Below is a small trained network, with its code and all its weights. Each question gives an input and a class and asks what happens when units are switched off, that is, made to give their printed mean instead of their output.

import numpy as np


def w(rows, s, z=0):
    codes = np.array(rows[::2]) - 128.0
    scale = np.full(codes.shape[1], s)
    scale[-1] = z or s
    return codes * scale


def f(y):
    return np.maximum(y, 0)


def log_softmax(a):
    a = a - a.max(-1, keepdims=True)
    return a - np.log(np.exp(a).sum(-1, keepdims=True))


def net(x, mask):
    res = np.array(x, float).reshape(1, 8) / 4 @ E
    y = f(res @ A[0][:, :-1].T + A[0][:, -1])
    res = res + np.where(mask, y, B[0][:, -1]) @ B[0][:, :-1]
    return log_softmax(res[-1] @ U[:, :-1].T + U[:, -1])


A, B = {}, {}
E = w([
[76,22,85,66,20,122,118,201],'x0',
[37,199,236,40,115,234,73,127],'x1',
[83,39,140,162,166,188,255,4],'x2',
[30,169,101,184,37,44,151,70],'x3',
[207,27,56,99,93,117,59,81],'x4',
[216,105,123,99,160,84,183,123],'x5',
[123,176,144,114,128,123,58,7],'x6',
[88,163,116,219,109,99,144,104],'x7',
],0.0066)
A[0] = w([
[138,153,206,57,62,151,16,122,201],'N1',
[140,166,51,173,92,83,80,200,133],'N2',
[143,221,197,99,194,144,76,147,203],'N3',
[126,150,127,64,131,150,44,89,193],'N4',
[44,173,200,58,2,131,136,158,227],'N5',
[177,34,123,60,126,145,118,230,238],'N6',
[130,90,51,179,98,18,106,189,229],'N7',
[186,59,71,88,115,171,137,170,103],'N8',
[187,136,155,65,215,183,160,211,218],'N9',
[196,181,157,137,214,94,191,144,105],'N10',
[174,47,33,130,153,101,167,52,184],'N11',
[134,159,175,80,107,166,41,113,89],'N12',
[134,207,191,183,218,185,135,125,195],'N13',
[35,113,175,194,125,156,225,70,252],'N14',
[108,127,38,165,92,27,65,175,152],'N15',
[108,192,194,79,151,206,13,82,176],'N16',
],0.0069,0.0032)
B[0] = w([
[31,113,63,34,126,133,12,101,220],'N1',
[124,239,67,185,29,99,57,228,180],'N2',
[122,204,156,112,204,7,46,121,212],'N3',
[67,109,47,85,91,114,78,36,189],'N4',
[15,122,120,92,69,104,116,163,244],'N5',
[168,46,116,60,132,251,61,210,216],'N6',
[141,109,23,242,54,148,71,211,212],'N7',
[209,26,79,72,154,164,127,173,182],'N8',
[220,151,232,88,201,148,101,207,207],'N9',
[239,121,182,151,184,42,177,148,172],'N10',
[223,26,38,165,147,94,238,62,215],'N11',
[91,166,110,31,181,66,27,66,184],'N12',
[151,238,212,166,219,122,138,150,205],'N13',
[44,130,181,194,116,187,253,100,234],'N14',
[138,176,26,223,33,95,62,196,197],'N15',
[68,227,141,6,195,84,57,29,234],'N16',
],0.0059,0.011)
U = w([
[2,106,181,91,51,163,207,179,185],'0',
[213,24,131,63,141,224,124,214,120],'1',
[69,163,108,15,139,87,27,54,61],'2',
[204,28,66,175,108,32,215,29,230],'3',
[99,162,173,182,187,199,173,46,156],'4',
[146,164,50,216,26,73,51,226,106],'5',
[203,210,223,123,218,59,151,186,3],'6',
],0.0072,0.0026)

Each question gives the input, the list of numbers given to net, and the class t.
The units are the neurons (one row each of A and B). Each row of codes is followed by its name. A weight is (code - 128) times the scale printed after its matrix; where a second scale follows, it is the last column's (A, B and U).
mask holds one flag per neuron, in row order. A switched-off neuron (its flag False) gives its mean, the last column of its row in B, instead of its output. The means were averaged over made-up inputs and are rounded, as every weight is.
A unit's drop is (log p(t) with every unit on - log p(t) with that unit switched off) / (log p(t) with every unit on - log p(t) with every unit switched off).
The circuit of an input: a set's keep is (log p(t) with only the set's units on - log p(t) with every unit switched off) / (log p(t) with every unit on - log p(t) with every unit switched off). Starting from the 12 units with the biggest drops (on a tie, the unit counted first), units are removed one at a time, each time the one whose removal leaves the highest keep (on an exact tie, the one counted first), for as long as the keep stays at least 0.8.
circuit, biggest first: the units of the circuit, biggest drop first
top k neurons: the k neurons with the biggest drops, biggest first
drop of u: that unit's drop, to one decimal
input [1,3,-1,-3,-6,5,5,7], class 6: circuit, biggest first => [N13; N10]
input [-7,-4,-4,-4,-4,-7,6,-2], class 6: circuit, biggest first => [N13]
input [8,4,4,3,5,1,7,5], class 0: circuit, biggest first => [N3; N14]
input [-1,1,4,4,-1,8,3,8], class 3: top 3 neurons => [N16; N11; N9]
input [-3,-3,-7,-8,1,-2,-7,0], class 1: top 2 neurons => [N6; N9]
input [-1,-6,1,1,3,-2,-4,-7], class 1: top 2 neurons => [N6; N8]
input [2,-6,6,4,-4,-3,-8,6], class 3: top 3 neurons => [N11; N14; N5]
input [-4,7,2,8,-2,7,5,5], class 4: top 2 neurons => [N14; N13]
input [7,-1,-4,-5,-5,5,-1,4], class 1: top 4 neurons => [N6; N9; N8; N3]
input [6,0,7,-3,6,-8,-5,3], class 1: top 2 neurons => [N6; N8]
input [-3,-8,-5,-3,-2,-2,-3,-8], class 1: top 4 neurons => [N6; N9; N8; N5]
input [-3,-5,-4,-3,-3,7,8,1], class 6: drop of N2 => 0.0
input [8,-2,5,6,7,-6,5,-1], class 3: drop of N11 => 0.7
input [-5,3,0,-4,-1,8,5,-2], class 6: circuit, biggest first => [N10]
input [-5,1,6,2,7,1,7,-6], class 3: drop of N11 => 0.8
input [-1,1,6,0,3,-1,-7,6], class 3: drop of N11 => 0.3
